-5.42	+6.33	+6.47
-6.69	+6.05	+5.22
+5.97	-6.63	-5.19
-6.09	+5.84	+5.84
-5.64	+5.90	+5.35
-6.34	+5.92	+5.52
+5.70	-5.99	-5.50
|
-6.69	+6.05	+5.22
-6.34	+5.92	+5.52
-6.09	+5.84	+5.84
-5.64	+5.90	+5.35
-5.42	+6.33	+6.47
+5.70	-5.99	-5.50
+5.97	-6.63	-5.19

+6.79	+7.22	+0.38	-2.33
+2.31	-3.05	-6.60	-8.01
+1.60	-3.57	-3.95	+3.32
-4.64	-3.37	-4.08	-5.24
-0.66	-1.53	-1.74	-2.83
|
-4.64	-3.37	-4.08	-5.24
-0.66	-1.53	-1.74	-2.83
+1.60	-3.57	-3.95	+3.32
+2.31	-3.05	-6.60	-8.01
+6.79	+7.22	+0.38	-2.33

+0.98	-0.14	+0.32	-0.07	+0.14	-0.44	-0.35	-2.14
+2.98	-0.44	+0.97	-0.18	+0.40	-1.35	-1.03	-6.41
-2.01	+0.08	-1.21	+0.15	-0.17	+1.19	+0.98	+5.11
+2.83	-1.48	-1.89	-0.09	+0.91	+0.12	+0.47	-2.27
+1.83	-1.33	-2.20	-0.02	+0.77	+0.56	+0.81	-0.14
+2.82	-1.48	-1.88	-0.11	+0.90	+0.12	+0.46	-2.27
|
-2.01	+0.08	-1.21	+0.15	-0.17	+1.19	+0.98	+5.11
+0.98	-0.14	+0.32	-0.07	+0.14	-0.44	-0.35	-2.14
+1.83	-1.33	-2.20	-0.02	+0.77	+0.56	+0.81	-0.14
+2.82	-1.48	-1.88	-0.11	+0.90	+0.12	+0.46	-2.27
+2.83	-1.48	-1.89	-0.09	+0.91	+0.12	+0.47	-2.27
+2.98	-0.44	+0.97	-0.18	+0.40	-1.35	-1.03	-6.41

+1.82	+3.87	-4.35	-2.10	-1.10	+2.09	+7.58
+2.54	+3.10	-3.19	-2.50	-1.52	+2.94	+6.78
+1.39	-0.37	+1.22	-4.71	-1.89	+0.90	+2.23
+3.36	+0.20	+1.18	-4.34	-2.47	+3.45	+3.01
-0.72	-0.97	+0.61	-3.12	-0.90	+0.25	+2.42
-1.73	-2.11	+1.55	-3.54	-0.74	-0.60	+1.16
|
-1.73	-2.11	+1.55	-3.54	-0.74	-0.60	+1.16
-0.72	-0.97	+0.61	-3.12	-0.90	+0.25	+2.42
+1.39	-0.37	+1.22	-4.71	-1.89	+0.90	+2.23
+1.82	+3.87	-4.35	-2.10	-1.10	+2.09	+7.58
+2.54	+3.10	-3.19	-2.50	-1.52	+2.94	+6.78
+3.36	+0.20	+1.18	-4.34	-2.47	+3.45	+3.01

-3.75	+3.19	+3.57	-3.57	-3.13	-3.54
-2.45	+2.07	+2.37	-2.35	-2.05	-2.25
+3.81	-3.51	-3.74	+3.67	+3.33	+3.70
-2.63	+2.26	+2.46	-2.48	-2.20	-2.55
+1.60	-1.45	-1.60	+1.55	+1.39	+1.50
+6.32	-5.91	-6.08	+6.03	+5.55	+6.40
-1.65	+1.42	+1.59	-1.58	-1.39	-1.55
+2.72	-2.54	-2.60	+2.58	+2.38	+2.78
-1.86	+1.59	+1.80	-1.79	-1.56	-1.72
+7.16	-6.66	-6.96	+6.86	+6.29	+7.11
-2.92	+2.49	+2.78	-2.78	-2.44	-2.76
-4.18	+3.59	+3.92	-3.95	-3.50	-4.06
|
-4.18	+3.59	+3.92	-3.95	-3.50	-4.06
-3.75	+3.19	+3.57	-3.57	-3.13	-3.54
-2.92	+2.49	+2.78	-2.78	-2.44	-2.76
-2.63	+2.26	+2.46	-2.48	-2.20	-2.55
-2.45	+2.07	+2.37	-2.35	-2.05	-2.25
-1.86	+1.59	+1.80	-1.79	-1.56	-1.72
-1.65	+1.42	+1.59	-1.58	-1.39	-1.55
+1.60	-1.45	-1.60	+1.55	+1.39	+1.50
+2.72	-2.54	-2.60	+2.58	+2.38	+2.78
+3.81	-3.51	-3.74	+3.67	+3.33	+3.70
+6.32	-5.91	-6.08	+6.03	+5.55	+6.40
+7.16	-6.66	-6.96	+6.86	+6.29	+7.11

+6.62	-6.01	-6.33	+6.36	+5.74	+6.53
-6.71	+6.10	+6.41	-6.42	-5.80	-6.62
-6.68	+6.08	+6.40	-6.42	-5.79	-6.60
+6.72	-6.14	-6.42	+6.44	+5.82	+6.63
+6.59	-6.01	-6.30	+6.32	+5.71	+6.50
|
-6.71	+6.10	+6.41	-6.42	-5.80	-6.62
-6.68	+6.08	+6.40	-6.42	-5.79	-6.60
+6.59	-6.01	-6.30	+6.32	+5.71	+6.50
+6.62	-6.01	-6.33	+6.36	+5.74	+6.53
+6.72	-6.14	-6.42	+6.44	+5.82	+6.63
